Here are made-up elements, facts about them, and rows of numbers that follow some of those facts. Name the element behind each unnamed row.

There are 4 kinds of fact about the elements: ξ, π, Φ, β.
zeskam ξ nufin; tenada ξ liko; tini ξ gezan; ziruk ξ gafas; gakim ξ plutrur; gafas ξ velil; klupu ξ matrin; siskamil ξ fluzur; klakluko ξ reklan
muskovil ξ stedem; fubrok ξ platres; tidro ξ muskovil; plufak ξ draskim; pemedro ξ fubrok; tarer ξ dusek; skedros ξ trotra; drutik ξ flabre; gaste ξ lepatrin
fluzur ξ teli; peplis ξ daske; brapota ξ skides; plutrur ξ tidro; saros ξ votum; tisel ξ tilusto; trotra ξ pepas; vupok ξ peplis; votum ξ klupu
dretrugrek ξ maflim; brones ξ gezi; makliflir ξ flonos; saman ξ brode; stubron ξ zeskam; tatega ξ metam; goples ξ dedragu; teli ξ kapleflel; plobiplo ξ flupek
drosu ξ tini; zostes ξ biflo; gragru ξ saman; dusek ξ makliflir; skides ξ skedros; stedem ξ depi; lepatrin ξ plobiplo; kapleflel ξ grigetim; tadrel ξ dretrugrek
platres ξ geplu; flabre ξ tistir; velil ξ pono; griso ξ saros; flupek ξ tarer; kleguzun ξ zostes; debri ξ zugru; daske ξ luma; gezi ξ brapota
miler ξ tisel; pepas ξ pastos; pono ξ kluskibak; drigek ξ tatega; draskim ξ drigek; zugru ξ mape; nufin ξ busir; dinim ξ plufak; biflo ξ gromitra
geplu ξ debri; grigetim ξ tadro; depi ξ pipo; tribir ξ griso; mape ξ tadrel; futol ξ gakim; matrin ξ siskamil; maflim ξ toplem; busir ξ trogro
makek ξ depul; trogro ξ dudaku; platugras ξ dinim; lazar ξ klakluko; gromitra ξ gaste; brode ξ gruskun; dudaku ξ platugras; dolidur ξ vupok; brofes ξ pemedro
tistir ξ makek; gezan ξ futol; stistuk ξ miler; zofun ξ dolidur; zotra ξ drutik; liko ξ gragru; luma ξ drusto; metam ξ stistuk; pastos ξ stute
flirel ξ brones; drusto ξ zotra; tadro ξ goples; gruskun ξ lazar; kluskibak ξ drosu; toplem ξ stogim; pipo ξ tribir; zeskam π e; tenada π d
tini π b; ziruk π a; gakim π a; gafas π b; tilusto π a; klupu π a; siskamil π a; klakluko π e; muskovil π e
fubrok π a; tidro π e; plufak π a; pemedro π b; tarer π c; skedros π a; drutik π a; gaste π c; depul π a
zasos π b; fluzur π a; peplis π a; brapota π a; plutrur π b; suflol π e; saros π a; tisel π b; trotra π d
nastok π a; vupok π b; sastis π d; votum π d; dretrugrek π b; brones π e; zedidra π e; makliflir π a; saman π a
stubron π a; tatega π c; goples π a; teli π a; plobiplo π b; drosu π d; zostes π a; gragru π b; dusek π b
skides π b; gofle π b; stedem π a; lepatrin π b; kapleflel π a; tadrel π a; miklim π a; platres π e; flabre π d
velil π b; stogim π c; griso π e; reklan π c; flupek π a; kleguzun π e; kezogin π c; nozulo π a; nutrer π c
debri π e; daske π a; gezi π d; miler π d; pepas π e; pono π e; drigek π b; draskim π a; baral π a
zugru π c; ritrem π b; nufin π b; dinim π c; dedragu π c; biflo π a; geplu π a; grigetim π d; depi π a
tribir π a; flonos π b; mape π a; futol π a; matrin π a; maflim π b; griguber π a; rupom π a; busir π e
makek π a; trogro π e; platugras π a; lazar π a; stute π d; gromitra π b; brode π a; dudaku π c; dolidur π a
brofes π b; biflu π a; tistir π e; gezan π b; stistuk π a; zofun π b; zotra π a; liko π a; flisidrun π b
plunik π d; luma π e; metam π a; pastos π e; flirel π d; drusto π a; radro π c; tadro π b; paklu π b
dreflos π a; tedrum π d; zudrin π b; gruskun π d; kluskibak π c; nifek π b; toplem π a; listuk π d; pipo π c
zeskam Φ i; tenada Φ h; tini Φ h; ziruk Φ i; gakim Φ g; gafas Φ i; tilusto Φ h; klupu Φ g; siskamil Φ f
klakluko Φ g; muskovil Φ g; fubrok Φ f; tidro Φ i; plufak Φ f; pemedro Φ f; tarer Φ f; skedros Φ i; drutik Φ g
gaste Φ f; depul Φ h; zasos Φ g; fluzur Φ i; peplis Φ h; brapota Φ g; plutrur Φ h; suflol Φ h; saros Φ i
tisel Φ g; trotra Φ g; nastok Φ g; vupok Φ h; sastis Φ i; votum Φ i; dretrugrek Φ f; brones Φ h; zedidra Φ f
makliflir Φ h; saman Φ g; stubron Φ f; tatega Φ i; goples Φ i; teli Φ f; plobiplo Φ i; drosu Φ g; zostes Φ h
gragru Φ h; dusek Φ g; skides Φ i; gofle Φ i; stedem Φ h; lepatrin Φ g; kapleflel Φ h; tadrel Φ i; miklim Φ f
platres Φ f; flabre Φ g; velil Φ g; stogim Φ i; griso Φ h; reklan Φ f; flupek Φ i; kleguzun Φ f; kezogin Φ f
nozulo Φ i; nutrer Φ f; debri Φ g; daske Φ h; gezi Φ g; miler Φ g; pepas Φ g; pono Φ f; drigek Φ f
draskim Φ i; baral Φ g; zugru Φ i; ritrem Φ h; nufin Φ g; dinim Φ h; dedragu Φ i; biflo Φ h; geplu Φ h
grigetim Φ h; depi Φ g; tribir Φ f; flonos Φ f; mape Φ g; futol Φ f; matrin Φ f; maflim Φ h; griguber Φ h
rupom Φ f; busir Φ i; makek Φ f; trogro Φ f; platugras Φ f; lazar Φ g; stute Φ i; gromitra Φ h; brode Φ i
dudaku Φ f; dolidur Φ f; brofes Φ i; biflu Φ g; tistir Φ h; gezan Φ f; stistuk Φ g; zofun Φ h; zotra Φ f
liko Φ f; flisidrun Φ i; plunik Φ h; luma Φ g; metam Φ i; pastos Φ f; flirel Φ f; drusto Φ i; radro Φ h
tadro Φ i; paklu Φ f; dreflos Φ f; tedrum Φ f; zudrin Φ h; gruskun Φ g; kluskibak Φ h; nifek Φ i; toplem Φ g
listuk Φ i; pipo Φ h; zeskam β j; tenada β j; tini β k; ziruk β k; gakim β j; gafas β k; tilusto β j
klupu β j; siskamil β l; klakluko β j; muskovil β j; fubrok β j; tidro β j; plufak β j; pemedro β k; tarer β j
skedros β j; drutik β j; gaste β k; depul β l; zasos β j; fluzur β l; peplis β j; brapota β j; plutrur β j
suflol β j; saros β k; tisel β k; trotra β j; nastok β j; vupok β j; sastis β j; votum β k; dretrugrek β j
brones β j; zedidra β j; makliflir β k; saman β j; stubron β j; tatega β j; goples β l; teli β k; plobiplo β j
drosu β k; zostes β l; gragru β l; dusek β j; skides β j; gofle β l; stedem β j; lepatrin β j; kapleflel β j
tadrel β k; miklim β k; platres β k; flabre β l; velil β j; stogim β j; griso β j; reklan β j; flupek β j
kleguzun β j; kezogin β l; nozulo β j; nutrer β j; debri β l; daske β l; gezi β j; miler β j; pepas β k
pono β j; drigek β j; draskim β j; baral β k; zugru β k; ritrem β l; nufin β k; dinim β j; dedragu β j
biflo β j; geplu β j; grigetim β l; depi β j; tribir β k; flonos β k; mape β j; futol β k; matrin β k
maflim β l; griguber β j; rupom β l; busir β j; makek β l; trogro β k; platugras β l; lazar β j; stute β j
gromitra β j; brode β k; dudaku β j; dolidur β j; brofes β j; biflu β l; tistir β k; gezan β j; stistuk β j
zofun β j; zotra β j; liko β l; flisidrun β j; plunik β k; luma β j; metam β l; pastos β j; flirel β j
drusto β j; radro β j; tadro β k; paklu β j; dreflos β j; tedrum β l; zudrin β k; gruskun β k; kluskibak β j
nifek β k; toplem β l; listuk β k; pipo β j

Some rows with their names:
stute: [ 20  12 -20   0  26   2   0  -9  14   5  -9  -6  -3  -3 -16 -21  -6 -11
 -12  19  -4 -15  18  -1  -2  -1   2 -25  -8  12  18 -14   6 -31   4   8
   5]
suflol: [ 20  15   9  -5  -2  14  26  15  16 -18  -2  32  13   0 -17 -10   6 -14
  -1  31  10  22  -4 -25 -10  18  -9  -3  18  -8   0  23  -1  -7   1   4
  20]
klupu: [-15   1 -27 -14   7 -37 -22  18 -12  -8   7 -10  -5 -13 -11  -3 -12   3
 -30   9  -1 -28  -3  20 -13 -35 -25  -8  -3  35 -10  -9   9  -3  23  -9
 -39]
draskim: [  6   1 -23 -10  35  -5 -20 -16   8  17 -11   1  17 -26  -6   1  10  14
  18  22   9 -14  21   9  10   7   1  -4  22  17 -16 -12  11 -15  -5  -9
  -7]
goples: [-22  14 -43 -15  17 -11   0  -7  26  -3 -40 -29  -9  13 -13   8  -9  20
  -5  -9 -10  -6   4  20 -19  26  16   9   6 -14   7  -5  -5 -26  24   5
  -6]
brofes: [  7  -1 -22   1  20  -7  -8 -14  10   9 -11  -6   2 -11 -17 -12   5   1
  -1  10   2 -27  -6  -5   2   2  -4 -21   5  11   0 -15  -4 -13   3   0
   0]
dretrugrek: [ 15   0  -4  -2  -3  -4   5   9   7  -3  -4  10  10  -8 -13 -18   7   6
   1  15   0  -9 -19 -18  -3   5 -13 -11  12   3   1   2 -11   5  -2   0
  18]
gromitra: [  8   6  12   0 -15   7  18  10  14  -7  -2  34  16  -9 -17 -11  12   2
   5  22  12   7 -24 -30  -8  19 -10  -7  26  -8  -3  19 -17   3  -2  -5
  20]
dreflos: [ 12   9  -5  -8  14  -5   6   6   7 -13  -3   9  11  -1  -7  -9  -4  -5
  -3  20   3   6   3 -18  -6   7 -15  -3   5   3  -3   9   2 -13   7   9
   9]
zugru: [ -4 -11  31  24 -19  26 -11 -41  -6  16  -1 -21 -25  -2  36   1  17 -20
  30 -53 -12 -12  -3   9  26 -36   7  14 -34 -18   0 -29   0  27 -37   4
  -5]
zudrin: [  4   7  72  28 -28  46  25 -23   1  -1  14  22 -11   8  40  22   1 -20
  19 -24   7  43  -5 -13  15 -20   8  26 -22 -34   8  12  13  14 -35   6
  12]
platres: [  0 -16  47  24 -23  26  10 -16  -4   7  14  -1 -14  -2  37   9   7 -21
  20 -41 -15  17  -3   5  22 -23   7  18 -28 -27  -6 -11   4  43 -40   9
  -2]
paklu: [ 15  13  -2  -4   5  -2   7   5   6  -6   1   6   6  -2  -9  -9  -4  -1
  -7  24  11   0  -2 -21  -5   0 -11  -8  11   6  12   6  -3 -17   8   7
  10]
muskovil: [ -4 -21 -18  -6   7 -30 -20  13 -32   6  27 -12  -3   5 -10  -3 -16  -7
 -32   9   3 -29  14  19  -1  -1  -5 -27  -5  40  -2  -3   1  -7  28  -9
 -18]
daske: [-22   5 -20 -13 -16   1  24  29  30 -16 -31   9  13  12 -19   4   6  22
   7  -3 -10  26 -26  -8 -16  52   8  22  24 -45  -2  25 -24   8  11  -1
  23]
debri: [-31  -8 -47 -17  -1 -30 -29  49  -5  -6 -15 -45  -9  19 -12 -12 -10  31
 -13 -21 -27 -17  -1  34  -8  16  16   4  -7  -2  14 -16 -15   2  20 -12
  -7]
gruskun: [-12 -20  34  23 -12   5 -25   1 -35  20  31 -27 -24   5  43  12 -12  -8
   1 -46 -14  -2  17  35  27 -48  15   6 -44   8   8 -28  19  26 -32  -2
 -26]
flupek: [  7  -3 -25  -2  22 -12 -12 -10   7   3 -16  -4   8 -14 -14 -16   7  -5
  -3   9  -7 -24  -4  -8   2   2 -10 -15   3  11 -15 -10  -8  -5  -1   2
  -1]
gezi: [ -1  -9 -24  -5  10 -27 -25  31 -20   4  17 -13  -3  -7 -12 -21  -9   8
 -17   7  -7 -31   9  14  -2 -14  -4 -20  -6  34   4 -17  -3   4   8 -13
 -14]
drosu: [ -9 -38  41  31 -17   7 -21 -10 -48  27  43 -29 -27  14  45  19 -12 -17
   0 -45 -16  -4  19  34  28 -30  21  -5 -42  15   1 -19  16  20 -19  -4
 -16]

Which element is each row?
No name comes twice in this set of rows, the named rows included.
[ -4 -20  39  29  -7  26  -6 -52 -10  27   8 -13 -21   2  41  21   4 -18
  18 -47  -7  -2   4  14  27 -30  13   4 -35 -11  -6 -22  14  13 -31   0
 -10] -> gafas
[  8  17   4  -6 -11   2  29   9  23 -17  -9  41  13 -18 -19   1   9  -4
 -10  25  11  13 -21 -19 -18   5 -22   6  22  -9 -13  28  -1   4   4   0
  -5] -> kapleflel
[ 17  -8   8   0 -20  16  21  -7  -9  -5  10  30  13   5 -20  -5   9  -9
   3  29  25   6 -14 -27  -7  37  -3 -10  27   1  -2  26 -15  -1  17  -2
  31] -> kluskibak
[  3  -4  64  25 -35  37  27 -17   2  -6  16  24 -10   1  36  16  11 -29
  22 -31  -2  37  -6 -10  19 -17   7  25 -20 -37  -6  12   6  35 -42   6
   8] -> tistir
[-10  -1  34  27 -19  18  11 -50   7  32   2  -3 -32 -13  29  23   6 -21
   1 -43  -4  -5   6  33   6 -49  10   8 -36 -10  -3 -18  27  22 -29   5
 -37] -> votum
[ -5  -2 -22 -17  28 -26 -39  30 -22   1  17 -13  12  -6   0  -5  -6  14
  -3  17   4 -16  19  12   9 -15  -8  -9   4  37  -5 -11   9  -9   7 -16
 -17] -> stistuk
[  7   6 -20  -3  32 -12  -6 -14   9  -4 -11  -4   4  -6 -11 -13  -7 -12
  -5  16  -1 -17  12  -4   2  -1  -5 -13   0  12  -4  -7   2 -24   3   8
   0] -> nozulo
[  5   2  56  23 -14  31  10 -27  -5   2  13  -1 -19  11  44  18  -8 -21
  15 -32   0  30   6  -4  20 -38   8  18 -33 -21  12  -6  17   6 -35  13
   3] -> flonos
[ -1   2  67  24 -23  36  19 -19   2  -9  15  23  -7   4  40  28   8 -30
  20 -32  -2  45  -6 -14  18 -15   5  30 -20 -36  -7  14  10  26 -34   9
   9] -> makliflir
[  5  -6   7  -1 -11   4  31 -10   1 -12   8  43  13   0 -18  10   4 -17
 -11  26  15  13 -10 -20 -17  28 -15  -7  23  -1 -19  35  -4   1  20   3
  10] -> stedem
[ -1   2  52  23  -8  24   5 -25  -6  -2  12   1 -16   7  45  24  -1 -21
  16 -33  -3  33  12  -2  19 -30   7  24 -32 -21  -3   1  21  17 -32  16
  -1] -> miklim
[  9  13   4  -3 -20   0  39  -2  15 -11   0  45   8  -9 -22   3   6 -13
 -15  29  15  14 -15 -12 -28   9 -16  -3  26  -3 -11  30   2   5  14  -1
  -8] -> griso
[-13 -14  38  13   4   3 -30  -5 -32  -1  26 -29 -22   9  50  21 -17 -19
   2 -44 -16  12  21  22  29 -53   6  17 -48   5   3 -23  23   9 -30   0
 -23] -> baral
[ 16 -25   2   5   0  -4  11 -13 -15  10  14  10   8   6 -12   0   1  -4
  -9  16   9 -10  -4 -14  -4  25  -1 -27  14  14  -5  15  -8  -6  20   1
  19] -> gezan
[ -7  -8  51  26 -26  18  19 -43 -11   4  15  13 -21   2  43  37   1 -22
   3 -35  -1  21   2  12   8 -34  -2  24 -21 -10 -15   5  22  29 -19   8
 -25] -> tribir

Now the same elements, written a new way:
Some elements and their rows:
paklu: [  1  -4 -21  -8   9  -9  -8  -6  16  -6  -2  12  -6   5  -3]
pastos: [ -7 -15 -17 -13   4  -7  -9  -1   4  -3   2   1  -7  12   0]
rupom: [  2  -6 -19   6  16  -5 -13  18   1   4  -7  -7   9  15 -19]
pemedro: [ 21 -12   4  20   0 -11 -14 -23  -8  25  -9   9  -1  26 -13]
muskovil: [ -4 -12  10 -27  23 -12  33   4  23  14  -6   6 -18   9   0]
depi: [ -3  -4  11 -24  24 -13  38  17  16   1  -8  10  -9  -1 -14]
lepatrin: [  8 -14   6  -3  16  -9 -13  -5  22 -20  -3  15 -19   8  -9]
saman: [ -4 -11  11  -2  14  -6  -6  16   6 -29  -1   8  -9   7 -13]
miler: [ 18 -19  11 -10   4  -5  -1 -25  23 -21   2  -7 -37  17  -9]
stedem: [-12  -3  23 -25  29 -14  26  10  13  -1  -4   8  -5  -4 -17]
makliflir: [  9 -16  47  25  10  -9 -18  -9 -21   1  -5   2  -2  22 -28]
griguber: [-12  -9  23  -4  19  -7 -15   9   4 -28   1   5  -6   1 -18]
vupok: [  0 -14  19  -5  21 -11 -23 -11  19 -22  -1  13 -15   4 -16]
tini: [ 11   5  47  32  21  -9  -4 -17   9  25  -6  13  -8  28  -1]
tatega: [ 11 -19 -33  -6  -8  -5  13 -10  11 -24  -2  -6 -18  18   6]
tadro: [ 33 -11 -21  50 -11   0   8   8   1  34 -10  11   5  11   3]
draskim: [  6 -10 -32  -3  -2  -6   8  11   2 -38  -3   2  -1  13   1]
listuk: [ 20 -26  -6  19 -11 -12  12 -11  -6  30  -9  -3  -5  33   6]
saros: [ 22 -13 -12  14  -3 -11  47  11 -13  39 -16   4  11  13 -10]
tadrel: [ 19 -14  -8  26  -7  -7   9   3 -21   4 -11   1   8  28  -4]

Rows to name:
No name comes twice in this set of rows, the named rows included.
[-28 -16 -13  -9   9 -12 -29  26 -13 -22  -1  12  13   8  -8] -> stubron
[ 13 -21   8  16  -4  -9 -12 -17 -18  29  -5  -2  -2  31  -9] -> platres
[ 10 -32  32  26  12 -15 -35  -5 -10  13 -12  19  -1  28 -16] -> nufin
[ -9  -7 -14  -9   5  -8 -15   8  -6 -26   1   4   1   9 -10] -> plufak
[  2  11  12  19   6  -9  22   2 -13  30  -7   5  10  29   2] -> futol
[-11 -25  26 -11  16 -12 -20  -7  16  -8   3   1 -20   9  -9] -> tenada
[  0 -23 -29 -10  -3 -11  10   4  17  -7  -3   0 -12  16  14] -> stute
[ -1 -22 -32  -6  -3  -8  10   5   9 -13  -2  -1  -9  15  11] -> stogim
[ -4   3  23 -17  30 -15  14  -7  31   1  -5  15 -13   4  -5] -> plutrur
[-17 -30  24  -9  16 -11 -31  -4   3 -19   2   3 -16  10 -14] -> dinim
[  1 -19 -20   2  12  -6 -16   6   7  20  -6 -12  -1  20 -11] -> kezogin

